Here is a tiny trained network, its code and every weight. The questions are about switching its units off for an input and a class, where a switched-off unit gives its printed mean instead of its output.

import numpy as np


def w(rows, s, z=0):
    codes = np.array(rows[::2]) - 128.0
    scale = np.full(codes.shape[1], s)
    scale[-1] = z or s
    return codes * scale


def norm(h):
    return h / np.sqrt((h * h).mean(-1, keepdims=True) + 1e-5)


def f(y):
    return y / 2 * (1 + np.tanh(0.7978845608 * (y + 0.044715 * y**3)))


def log_softmax(a):
    a = a - a.max(-1, keepdims=True)
    return a - np.log(np.exp(a).sum(-1, keepdims=True))


def net(x, mask):
    res = np.array(x, float).reshape(1, 4) / 4 @ E
    u = 0
    for l in range(2):
        y = f(norm(res) @ A[l][:, :-1].T + A[l][:, -1])
        res = res + np.where(mask[u : u + 6], y, B[l][:, -1]) @ B[l][:, :-1]
        u += 6
    return log_softmax(norm(res)[-1] @ U[:, :-1].T + U[:, -1])


A, B = {}, {}
E = w([
[117,151,186,37,122,134,127],'x0',
[71,125,80,106,138,56,93],'x1',
[88,82,129,56,164,109,126],'x2',
[10,165,163,156,220,157,130],'x3',
],0.011)
A[0] = w([
[83,68,66,133,137,74,148,40],'0.n0',
[144,105,47,122,141,149,147,106],'0.n1',
[137,100,175,51,199,252,130,3],'0.n2',
[138,153,159,93,111,158,48,157],'0.n3',
[101,179,113,108,145,47,158,5],'0.n4',
[125,38,72,201,139,106,159,144],'0.n5',
],0.012,0.0032)
B[0] = w([
[158,147,141,85,135,1,171,207],'0.n0',
[153,115,157,62,153,91,81,168],'0.n1',
[51,111,218,138,58,155,163,254],'0.n2',
[112,14,155,107,156,142,206,184],'0.n3',
[122,110,87,165,155,95,94,155],'0.n4',
[141,183,175,99,185,141,173,250],'0.n5',
],0.011,0.0056)
A[1] = w([
[172,116,160,41,52,151,104,170],'1.n0',
[33,135,80,148,201,148,130,236],'1.n1',
[203,171,92,215,164,139,131,92],'1.n2',
[180,133,113,213,124,173,160,145],'1.n3',
[176,88,133,230,159,118,87,2],'1.n4',
[82,111,2,126,163,50,149,117],'1.n5',
],0.0088,0.004)
B[1] = w([
[179,58,42,144,145,135,119,254],'1.n0',
[175,148,86,148,108,137,8,226],'1.n1',
[22,155,152,105,153,133,215,176],'1.n2',
[199,233,111,207,73,112,200,182],'1.n3',
[166,254,130,137,147,122,98,120],'1.n4',
[34,147,122,59,140,59,44,210],'1.n5',
],0.009,0.0055)
U = w([
[130,33,44,174,191,179,91,2],'0',
[15,102,170,191,126,253,115,62],'1',
[62,207,89,195,213,184,2,120],'2',
[187,239,109,216,90,179,247,171],'3',
[29,105,53,54,146,37,66,226],'4',
[247,11,26,93,73,182,115,219],'5',
[45,35,199,46,68,194,213,173],'6',
[157,130,81,40,198,38,138,98],'7',
],0.0089,0.0048)

Each question gives the input, the list of numbers given to net, and the class t.
The units are the neurons (one row each of A and B). Each row of codes is followed by its name. A weight is (code - 128) times the scale printed after its matrix; where a second scale follows, it is the last column's (A, B and U).
mask holds one flag per neuron, layer by layer. A switched-off neuron (its flag False) gives its mean, the last column of its row in B, instead of its output. The means were averaged over made-up inputs and are rounded, as every weight is.
A unit's drop is (log p(t) with every unit on - log p(t) with that unit switched off) / (log p(t) with every unit on - log p(t) with every unit switched off).
The circuit of an input: a set's keep is (log p(t) with only the set's units on - log p(t) with every unit switched off) / (log p(t) with every unit on - log p(t) with every unit switched off). Starting from all 12 units, units are removed one at a time, each time the one whose removal leaves the highest keep (on an exact tie, the one counted first), for as long as the keep stays at least 0.8.
units of the circuit, in order: the units of the circuit, biggest drop first
most important unit: the unit with the biggest drop
top k neurons: the k neurons with the biggest drops, biggest first
top k neurons in layer l: the k neurons of layer l with the biggest drops, biggest first
drop of u: that unit's drop, to one decimal
input [-5,6,-7,-6], class 3: units of the circuit, in order	[0.n5; 1.n3]
input [-5,-1,2,-2], class 7: most important unit	0.n1
input [8,5,-7,3], class 2: units of the circuit, in order	[0.n0; 0.n4]
input [-2,5,-8,-7], class 3: top 2 neurons in layer 1	[1.n2; 1.n3]
input [-3,-5,5,1], class 1: top 2 neurons in layer 0	[0.n0; 0.n3]
input [7,5,4,-6], class 5: top 2 neurons in layer 1	[1.n0; 1.n2]
input [-4,2,2,-6], class 7: top 3 neurons	[0.n5; 0.n0; 0.n2]
input [-4,2,-2,-5], class 3: top 3 neurons in layer 0	[0.n5; 0.n3; 0.n2]
input [-6,6,-1,-4], class 7: top 3 neurons in layer 0	[0.n5; 0.n0; 0.n1]
input [8,2,4,-8], class 5: drop of 1.n5	0.1
input [-4,3,-8,-7], class 3: drop of 1.n2	0.1
input [-3,4,3,-3], class 7: drop of 0.n0	0.2
input [3,0,2,-4], class 5: drop of 0.n2	0.1
